Rows, each with roughly how far along a hidden order it lies (0 to 30)
In the rows, 100 means zero.
[ 93  66  99  99  93 107  98  77  90  83 108 100  91 113 102 105  80  41
 100  87 109 103 104  98  89  96 110  70  89  99  88 110 100 103 121 102
  94  96 105 112  82 106 103 146  96 100 102 103  86 102  93  80]
5
[100  85  96  95  98 100  98  96 101 104  98 100  96 105  96 100  88  89
 104  95 106  99 102  99 110 107 111  68 101 108 101 105 103  99 114  99
 100  91  96  91  86  96 101 120 101 110  98 100 103  98  91  95]
19
[ 92 128 101  96  85 102 101  86  75  55  99 102  94 117 111 103  79  62
  96 103 102 102 102 110  94  94 113  89  99  92  94 100 102  96 110  98
  98 119  95  98  90  90 107  92  93  92 110 102 118  98 107  99]
7
[105 112 102  91  99 104 100  99 102 136  97 106 101  94 102  90 113 143
 104 107  90 110  96  96  90 103  96  81 101  88  98  92 100 104  92  98
 112  90 102  92 126 112  94 101 100  50 105  93  94 101 146 107]
18
[ 90  82  98  85 107 104 102  54  98  83 119 109  91  96  99 124 109  85
  95  84 103 111 103  99  75 100 114  54  92  97 101  99 101 115 111 108
  99  79 109  90 102 119  98 152  96  74 103 104 100  66 131  76]
3
[ 85  92  96 105  92 101  98  81  95  55 109  95  82 114 101 111  63  46
  99  86 112 100 105 107  95  95 126  79  91 105  93 105 102 107 117  99
  90  99 104 103  71 100 104 110  92 119 101 104 111  85  68  90]
4
[ 95  81 100 103  87 104  96 102  90  81  99  97  97 122 102 100  59  30
 101  97 112  94 104 101 111 100 107  78  94 109  93 113 105  96 125  99
  92 105  97 107  70  87 106 118  99 118 103 101  95 117  68  87]
14
[104 101 109 101  94 107  98 112  89 123  96 104 118 113 108  94 104  99
 104 124  96 106  98  92  98  98  78  92  96  94  94  96 103  96  97 101
 103 102 103 103 110 102  97  84 101  28 112  98  73 124 133  85]
17
[105 107  99  87  98 105 102  67  86  94 102 106  99  97 101 107 102 112
 104  96  95 114 100  97  76 103 129  49  95  86  95  94  97 102 103 103
 119  88 102  86 120 111  97 127  94  63 106  95 108  86 148  92]
9
[118  92 103  94 104 100  98 118 109 161  91 102 118 102  96  97 120 147
 108 121  96  99  99  82 119 116  76  84 106 108 109  97 107  93  96 104
 113  82  98  87 107  98  93 111 108  67 102  90  79 125 121  96]
30
[104  89 100  79  90 109 100  50  80  90 102 111  83 109 106 112  89  76
 100  90 102 116 103  97  67 104 123  16  89  89  90 105 104 106 119 103
 118  89 101  97 109 112 102 168  90  84 111  90  90  88 145  90]
0
[103  60 105 106 110 102 100 140 117 155  99  97 118 100  97  94 107 104
 105 107 102  93  99  88 119 103  63 125 104 111 103 103 103  94 103 104
  94  89 100 115  90 101  99  92 108  78  94 105  63 127 108  76]
28
[ 98  52 102 106  87 107  97 100  96  95 103  98  98 116 103  98  73  52
 100  95 110  97 103  93 104  97  92  81  90 107  88 115 100  99 125 101
  90 101 103 120  74  99 102 132 103 116 100 103  74 123  82  82]
10
[ 92  86  93  92  97 100  99  76 101  85 107 101  85 110 100 111  79  57
  99  87 108 102 105 104  99 103 118  68  96 104  97 106 107 108 117 101
  92  88 102  96  85 102 102 131  94 110 101 100 109  84  89 100]
10
[ 98  68 102  98  96 105 100  98  95  99 103 101 100 111 100 106  80  68
 101  96 107 100 102  98  94  97 102  71  93 104  93 104  99 102 114 102
  98  94 100 109  87 105 101 122 100  90 103 104  79 103 105  81]
12
[103  87  94  96 104  96 100  91 121 111 101  98  96  87  90 106 100 141
 106 101  99 100 100  97 114 110 116  58 102 113 107  95  95 104 104 101
 106  78 101  81 100 106  92 125 108 115  98  96 114  89  81 110]
24
[ 87  91  97  98  84 103  96  74  88  64 106 100  76 125 108 107  57  25
  95  86 114  99 106 108 101  98 118  70  94 103  89 108 110 105 120  99
  90 101 102 109  68  95 104 123  90 113 113 101 108  94  74  94]
3
[ 97  92  94 106  93  99  96 103  86  81 100  92  93 120  99 107  50  40
 102  84 114  95 104 103 109  99 121  76  92 112  93 110 108 103 117  99
  96  99  99  95  65  92 105 107  94 115  99 105 118  97  66  84]
13
